Below is a small trained network, with its code and all its weights. Each question gives an input and a class and asks what happens when units are switched off, that is, made to give their printed mean instead of their output.

import numpy as np


def w(rows, s, z=0):
    codes = np.array(rows[::2]) - 128.0
    scale = np.full(codes.shape[1], s)
    scale[-1] = z or s
    return codes * scale


def f(y):
    return np.maximum(y, 0)


def log_softmax(a):
    a = a - a.max(-1, keepdims=True)
    return a - np.log(np.exp(a).sum(-1, keepdims=True))


def net(x, mask):
    res = np.array(x, float).reshape(1, 8) / 4 @ E
    y = f(res @ A[0][:, :-1].T + A[0][:, -1])
    res = res + np.where(mask, y, B[0][:, -1]) @ B[0][:, :-1]
    return log_softmax(res[-1] @ U[:, :-1].T + U[:, -1])


A, B = {}, {}
E = w([
[32,165,122,125,128,83,10],'x0',
[99,225,73,134,68,152,110],'x1',
[254,40,6,54,136,134,32],'x2',
[90,119,199,72,17,217,64],'x3',
[106,202,197,25,120,149,133],'x4',
[156,153,125,93,87,110,172],'x5',
[119,161,89,178,157,250,127],'x6',
[139,123,121,241,205,215,66],'x7',
],0.0068)
A[0] = w([
[175,174,229,142,180,176,96,119],'n1',
[104,115,88,159,132,117,110,55],'n2',
[135,51,156,66,158,38,118,72],'n3',
[175,147,100,176,148,157,203,58],'n4',
[48,71,97,234,114,122,100,87],'n5',
[141,28,156,142,73,204,97,64],'n6',
[126,67,115,78,168,84,145,150],'n7',
[134,59,165,123,87,146,109,130],'n8',
[155,80,140,108,66,176,164,63],'n9',
[110,149,125,102,99,124,141,79],'n10',
[127,129,178,127,120,92,61,64],'n11',
[134,162,95,67,77,146,175,150],'n12',
[112,135,122,132,127,102,186,165],'n13',
[186,127,104,191,143,139,232,104],'n14',
[131,113,135,95,159,99,128,52],'n15',
[141,144,104,83,71,149,149,170],'n16',
[121,154,149,130,148,134,117,196],'n17',
[33,124,186,149,71,71,247,86],'n18',
[133,132,131,131,163,121,122,3],'n19',
[73,106,100,169,160,120,97,108],'n20',
],0.015,0.0033)
B[0] = w([
[34,132,122,106,133,102,153,178],'n1',
[99,130,110,116,156,134,155,150],'n2',
[226,128,160,168,116,147,171,201],'n3',
[173,132,155,173,98,94,194,193],'n4',
[109,102,32,152,206,160,79,191],'n5',
[203,150,201,123,69,83,162,194],'n6',
[197,144,124,184,126,138,136,186],'n7',
[171,156,144,144,127,153,151,171],'n8',
[164,117,148,101,140,127,106,183],'n9',
[122,134,108,87,126,115,115,158],'n10',
[132,118,101,145,158,134,161,158],'n11',
[115,126,148,87,120,139,38,196],'n12',
[121,105,184,134,107,131,166,175],'n13',
[193,132,98,191,157,135,183,218],'n14',
[166,131,116,134,136,109,131,150],'n15',
[114,125,149,80,133,131,68,186],'n16',
[98,61,124,125,111,120,124,153],'n17',
[4,149,183,88,105,90,219,248],'n18',
[128,138,102,108,100,122,162,135],'n19',
[66,115,84,137,125,146,108,167],'n20',
],0.018,0.017)
U = w([
[81,119,70,110,135,206,56,54],'0',
[254,158,130,138,72,188,71,38],'1',
[76,162,176,114,72,141,178,118],'2',
[193,123,72,235,147,168,181,249],'3',
],0.0076,0.0011)

Each question gives the input, the list of numbers given to net, and the class t.
The units are the neurons (one row each of A and B). Each row of codes is followed by its name. A weight is (code - 128) times the scale printed after its matrix; where a second scale follows, it is the last column's (A, B and U).
mask holds one flag per neuron, in row order. A switched-off neuron (its flag False) gives its mean, the last column of its row in B, instead of its output. The means were averaged over made-up inputs and are rounded, as every weight is.
A unit's drop is (log p(t) with every unit on - log p(t) with that unit switched off) / (log p(t) with every unit on - log p(t) with every unit switched off).
The circuit of an input: a set's keep is (log p(t) with only the set's units on - log p(t) with every unit switched off) / (log p(t) with every unit on - log p(t) with every unit switched off). Starting from the 12 units with the biggest drops (on a tie, the unit counted first), units are removed one at a time, each time the one whose removal leaves the highest keep (on an exact tie, the one counted first), for as long as the keep stays at least 0.8.
units of the circuit, in order: the units of the circuit, biggest drop first
most important unit: the unit with the biggest drop
k most important neurons: the k neurons with the biggest drops, biggest first
drop when u is switched off: that unit's drop, to one decimal
input [7,-7,3,-2,7,3,-7,-3], class 3: most important unit => n11
input [-5,5,8,3,-8,0,-2,3], class 1: 2 most important neurons => [n6; n18]
input [3,-4,-1,-4,-7,6,-7,-7], class 3: 3 most important neurons => [n3; n7; n1]
input [2,-8,-1,-5,8,-3,-2,-1], class 3: 2 most important neurons => [n3; n7]
input [-6,-6,2,7,4,-4,7,-1], class 1: 3 most important neurons => [n18; n9; n6]
input [6,-3,3,3,-3,-3,-7,-3], class 3: 3 most important neurons => [n11; n12; n16]
input [2,-2,2,6,0,-7,-7,8], class 3: 2 most important neurons => [n18; n6]
input [2,-3,4,1,0,8,-1,5], class 1: 2 most important neurons => [n18; n14]
input [-8,-8,2,4,-7,-7,5,-6], class 1: 3 most important neurons => [n6; n9; n18]
input [5,-1,2,6,8,-4,0,-8], class 1: 2 most important neurons => [n18; n3]
input [4,-6,2,-7,5,0,-4,-3], class 3: drop when n16 is switched off => 0.1
input [6,6,2,1,-6,-6,-4,5], class 0: drop when n16 is switched off => 0.0
input [-3,5,0,7,-2,-2,-4,4], class 1: drop when n18 is switched off => 1.7
input [5,2,0,-6,6,-2,-4,-1], class 3: units of the circuit, in order => [n18]
